Below is a small trained network, with its code and all its weights. Each question gives an input and a target symbol and asks what happens when units are switched off, that is, made to give their printed mean instead of their output.

import numpy as np


def w(rows, s, z=0):
    codes = np.array(rows[::2]) - 128.0
    scale = np.full(codes.shape[1], s)
    scale[-1] = z or s
    return codes * scale


def f(y):
    return y / 2 * (1 + np.tanh(0.7978845608 * (y + 0.044715 * y**3)))


def softmax(a):
    e = np.exp(a - a.max(-1, keepdims=True))
    return e / e.sum(-1, keepdims=True)


def log_softmax(a):
    a = a - a.max(-1, keepdims=True)
    return a - np.log(np.exp(a).sum(-1, keepdims=True))


def net(x, mask):
    ids = ['ΔΘΦΨΩαηλμπσ'.index(c) for c in x.split()]
    T = len(ids)
    res = E[ids] + P[:T]
    u = 0
    for l in range(2):
        r = res
        for j in range(3):
            rows = slice(3 * j, 3 * j + 3)
            q, k, v = (r @ M[l][rows].T for M in (Q, K, V))
            z = softmax(np.where(np.tri(T) > 0, q @ k.T / 3**0.5, -1e9)) @ v
            o = O[l][rows]
            res = res + np.where(mask[u + j], z, o[:, -1]) @ o[:, :-1]
        u += 3
        y = f(res @ A[l][:, :-1].T + A[l][:, -1])
        res = res + np.where(mask[u : u + 8], y, B[l][:, -1]) @ B[l][:, :-1]
        u += 8
    return log_softmax(res[-1] @ U[:, :-1].T + U[:, -1])


Q, K, V, O, A, B = {}, {}, {}, {}, {}, {}
E = w([
[103,117,75,16,178,193,173],'Δ',
[216,176,161,37,56,189,191],'Θ',
[172,114,248,3,175,161,66],'Φ',
[182,186,59,89,89,122,153],'Ψ',
[74,97,95,156,194,116,76],'Ω',
[135,94,221,251,42,144,77],'α',
[68,110,117,195,2,114,188],'η',
[28,79,179,127,86,184,208],'λ',
[35,59,243,110,230,194,141],'μ',
[222,142,237,116,61,207,122],'π',
[214,140,109,214,134,135,30],'σ',
],0.0057)
P = w([
[38,200,106,94,101,255,92],'0',
[144,129,115,147,151,98,161],'1',
[69,196,186,53,99,186,27],'2',
[164,92,121,146,151,122,168],'3',
[82,181,183,72,89,191,40],'4',
[184,57,127,137,147,125,166],'5',
[82,164,184,86,81,195,39],'6',
[201,19,134,125,137,123,166],'7',
[88,167,178,77,78,184,45],'8',
],0.0075)
Q[0] = w([
[124,132,135,129,122,132,130],'L0H0',
[130,126,114,133,135,123,126],'L0H0',
[128,130,137,125,124,131,130],'L0H0',
[113,156,239,161,66,177,63],'L0H1',
[116,154,215,155,78,171,78],'L0H1',
[113,157,230,159,69,179,73],'L0H1',
[90,147,193,16,146,206,87],'L0H2',
[88,149,194,6,143,222,85],'L0H2',
[86,150,202,2,147,252,85],'L0H2',
],0.0063)
K[0] = w([
[124,133,125,130,124,128,128],'L0H0',
[132,119,133,130,135,123,130],'L0H0',
[124,132,127,127,124,131,127],'L0H0',
[76,190,121,103,86,182,57],'L0H1',
[69,190,120,99,84,181,53],'L0H1',
[70,194,117,99,79,187,52],'L0H1',
[199,38,156,141,162,78,199],'L0H2',
[210,29,150,141,157,82,199],'L0H2',
[245,2,163,141,170,65,231],'L0H2',
],0.0077)
V[0] = w([
[154,108,137,144,126,108,141],'L0H0',
[149,139,74,171,134,75,153],'L0H0',
[142,65,213,93,107,161,129],'L0H0',
[41,254,104,82,96,197,33],'L0H1',
[75,191,159,88,101,193,39],'L0H1',
[66,199,142,97,102,179,53],'L0H1',
[235,28,228,194,149,75,203],'L0H2',
[81,208,118,91,92,163,49],'L0H2',
[132,162,144,211,58,97,72],'L0H2',
],0.0052)
O[0] = w([
[135,116,129,124,121,79,114,102],'L0H0',
[106,164,97,132,136,23,121,87],'L0H0',
[195,36,179,107,90,174,117,133],'L0H0',
[110,197,185,187,110,243,87,255],'L0H1',
[127,152,204,183,85,236,81,225],'L0H1',
[117,171,196,182,91,225,83,217],'L0H1',
[112,99,253,47,104,96,78,69],'L0H2',
[172,126,40,226,134,125,149,159],'L0H2',
[127,97,101,136,87,21,116,111],'L0H2',
],0.0041,0.0051)
A[0] = w([
[212,92,63,157,183,55,79,214],'L0N0',
[135,47,131,182,60,149,250,173],'L0N1',
[55,40,99,121,238,162,220,191],'L0N2',
[188,96,248,114,114,200,101,253],'L0N3',
[200,85,69,253,143,123,92,167],'L0N4',
[53,165,165,127,96,186,112,128],'L0N5',
[90,197,138,162,106,206,112,177],'L0N6',
[220,156,47,74,101,161,242,192],'L0N7',
],0.0061,0.004)
B[0] = w([
[182,80,58,89,186,125,40,151],'L0N0',
[108,39,147,150,43,143,243,152],'L0N1',
[3,52,101,68,158,153,146,153],'L0N2',
[156,87,218,94,131,214,87,254],'L0N3',
[171,81,98,254,130,123,73,166],'L0N4',
[98,182,116,99,120,175,54,214],'L0N5',
[108,181,123,134,121,200,93,243],'L0N6',
[200,198,48,50,60,152,198,153],'L0N7',
],0.0055,0.0097)
Q[1] = w([
[133,104,58,156,151,72,163],'L1H0',
[140,101,131,56,131,223,129],'L1H0',
[125,111,177,70,115,254,95],'L1H0',
[153,94,171,127,150,105,172],'L1H1',
[107,156,86,130,113,154,84],'L1H1',
[158,97,170,99,144,134,133],'L1H1',
[123,113,167,132,90,242,120],'L1H2',
[175,123,151,146,90,247,81],'L1H2',
[163,104,149,149,82,230,111],'L1H2',
],0.0072)
K[1] = w([
[63,198,135,108,145,114,126],'L1H0',
[157,38,142,74,119,123,158],'L1H0',
[182,3,142,106,109,140,138],'L1H0',
[99,209,98,152,95,143,82],'L1H1',
[145,72,150,103,157,117,157],'L1H1',
[88,158,146,132,112,190,100],'L1H1',
[152,27,142,111,108,129,159],'L1H2',
[210,6,135,116,118,127,117],'L1H2',
[171,60,140,118,106,142,130],'L1H2',
],0.0081)
V[1] = w([
[107,143,215,201,131,180,43],'L1H0',
[254,136,126,193,137,114,82],'L1H0',
[54,131,128,62,203,156,109],'L1H0',
[165,153,98,162,30,125,170],'L1H1',
[201,134,125,62,154,120,118],'L1H1',
[152,40,132,132,173,105,180],'L1H1',
[111,160,147,92,12,138,209],'L1H2',
[119,75,73,218,124,97,135],'L1H2',
[20,89,137,200,75,127,157],'L1H2',
],0.0074)
O[1] = w([
[161,59,186,85,101,51,98,255],'L1H0',
[187,156,188,254,78,41,152,132],'L1H0',
[180,107,54,35,168,148,26,149],'L1H0',
[151,122,188,87,109,147,200,137],'L1H1',
[160,226,105,81,139,120,94,88],'L1H1',
[165,80,126,66,175,99,91,46],'L1H1',
[67,169,215,62,199,129,246,118],'L1H2',
[53,52,85,180,24,163,157,147],'L1H2',
[50,16,122,53,94,114,166,161],'L1H2',
],0.0061,0.01)
A[1] = w([
[93,172,185,197,117,150,54,3],'L1N0',
[115,80,177,140,58,113,229,237],'L1N1',
[149,83,33,96,49,150,144,189],'L1N2',
[85,201,89,39,254,182,95,113],'L1N3',
[252,93,128,49,126,95,33,192],'L1N4',
[129,159,159,96,55,161,75,22],'L1N5',
[171,232,138,238,92,154,192,132],'L1N6',
[124,120,108,192,195,95,145,223],'L1N7',
],0.006,0.0035)
B[1] = w([
[197,150,53,115,98,24,181,247],'L1N0',
[82,211,60,76,120,47,178,187],'L1N1',
[167,223,218,102,86,151,96,185],'L1N2',
[205,20,90,96,106,96,252,191],'L1N3',
[29,212,92,129,191,109,114,221],'L1N4',
[110,74,63,133,174,32,148,228],'L1N5',
[99,60,118,229,255,110,198,188],'L1N6',
[67,68,80,73,182,96,70,129],'L1N7',
],0.0058,0.012)
U = w([
[26,185,120,108,113,139,139,49],'Δ',
[128,148,100,154,55,199,56,250],'Θ',
[153,106,163,88,48,67,144,48],'Φ',
[96,181,101,183,208,178,152,135],'Ψ',
[145,169,251,114,141,145,93,210],'Ω',
[157,57,100,175,117,89,160,16],'α',
[116,29,218,109,132,170,124,111],'η',
[60,63,73,121,207,70,104,178],'λ',
[168,255,82,81,115,76,131,117],'μ',
[204,109,219,129,141,123,161,193],'π',
[202,98,52,109,121,165,172,50],'σ',
],0.0057,0.0019)

Each question gives the input, a string of symbols that net reads in full, and the target symbol t.
The units are the heads (3 rows each of Q, K, V and O) and the neurons (one row each of A and B). Each row of codes is followed by its name. A weight is (code - 128) times the scale printed after its matrix; where a second scale follows, it is the last column's (O, A, B and U).
mask holds one flag per unit, layer by layer, with each layer's heads first. A switched-off unit (its flag False) gives its mean, the last column of its rows in O or B, instead of its output. The means were averaged over made-up inputs and are rounded, as every weight is.
A unit's drop is (log p(t) with every unit on - log p(t) with that unit switched off) / (log p(t) with every unit on - log p(t) with every unit switched off).
The circuit of an input: a set's keep is (log p(t) with only the set's units on - log p(t) with every unit switched off) / (log p(t) with every unit on - log p(t) with every unit switched off). Starting from the 12 units with the biggest drops (on a tie, the unit counted first), units are removed one at a time, each time the one whose removal leaves the highest keep (on an exact tie, the one counted first), for as long as the keep stays at least 0.8.
circuit, biggest first: the units of the circuit, biggest drop first
most important unit: the unit with the biggest drop
top k neurons: the k neurons with the biggest drops, biggest first
k most important neurons of layer l: the k neurons of layer l with the biggest drops, biggest first
heads that matter: for each layer, one digit per head in row order, 1 if its drop is at least 0.15 and else 0, layers parted by /
input π Ω Ω η Δ Θ Ω η Ω, target Δ: most important unit => L1H2
input Ω Ω λ Ω Δ Ω Ω Θ, target Ψ: top 2 neurons => [L1N6; L0N7]
input Ω Φ Δ Ψ λ λ η, target η: 3 most important neurons of layer 0 => [L0N1; L0N2; L0N3]
input Ω Ω Ω μ Ω λ, target Δ: heads that matter => 010 / 011
input π Ω Ω σ Ω, target α: 2 most important neurons of layer 1 => [L1N6; L1N0]
input Ψ η Ω Φ σ, target μ: top 3 neurons => [L0N3; L1N0; L1N4]
input Ω λ σ Δ σ Ω Ψ π, target π: circuit, biggest first => [L0N3; L1H2; L1H0]
input α σ Ψ σ Δ π Ω, target Ω: 2 most important neurons of layer 1 => [L1N3; L1N1]
input μ Ω Ψ Φ, target Ω: circuit, biggest first => [L0N3; L1H2; L0H2]
input Δ π μ, target Ω: circuit, biggest first => [L1H2; L0N3; L0H1]
input Δ Φ Ψ η, target Φ: top 3 neurons => [L0N1; L0N3; L1N1]
input η σ Φ, target α: top 4 neurons => [L1N6; L1N0; L0N4; L1N5]
input η Ψ Ω λ μ α σ Ω λ, target Θ: heads that matter => 010 / 001
input Δ σ Ω η μ α λ Ω Ω, target Θ: most important unit => L0H1
input Ω σ Ψ σ Ψ, target α: top 2 neurons => [L1N6; L0N4]
input Δ Ω Ω Δ Ω η Ψ Ψ σ, target Ψ: 2 most important neurons of layer 0 => [L0N7; L0N0]
input Ω Ω α Ω Ω Φ η α Ω, target Φ: heads that matter => 001 / 101
input Φ Ω η Ψ σ Ω σ, target Θ: top 2 neurons => [L0N2; L1N3]
input Ψ σ Ψ π Ψ α Ψ, target Φ: top 2 neurons => [L0N4; L1N1]
input σ Ψ Ω μ α Ψ Ω Ω, target λ: heads that matter => 011 / 101
input π λ Θ Ω Ω η Θ Ψ λ, target Ψ: 2 most important neurons of layer 0 => [L0N7; L0N0]
input λ Ψ π α α Δ η, target σ: top 3 neurons => [L1N3; L0N6; L0N2]
input λ Ψ Ω Ψ, target μ: top 3 neurons => [L0N3; L0N7; L1N4]
input Ω Ω Ψ Ψ α Θ Ψ, target π: 2 most important neurons of layer 0 => [L0N7; L0N3]
input Ω Δ Θ Ψ Ω μ λ Φ Δ, target μ: 3 most important neurons of layer 0 => [L0N3; L0N1; L0N2]
input Ω λ Ω μ, target η: top 2 neurons => [L0N2; L1N0]
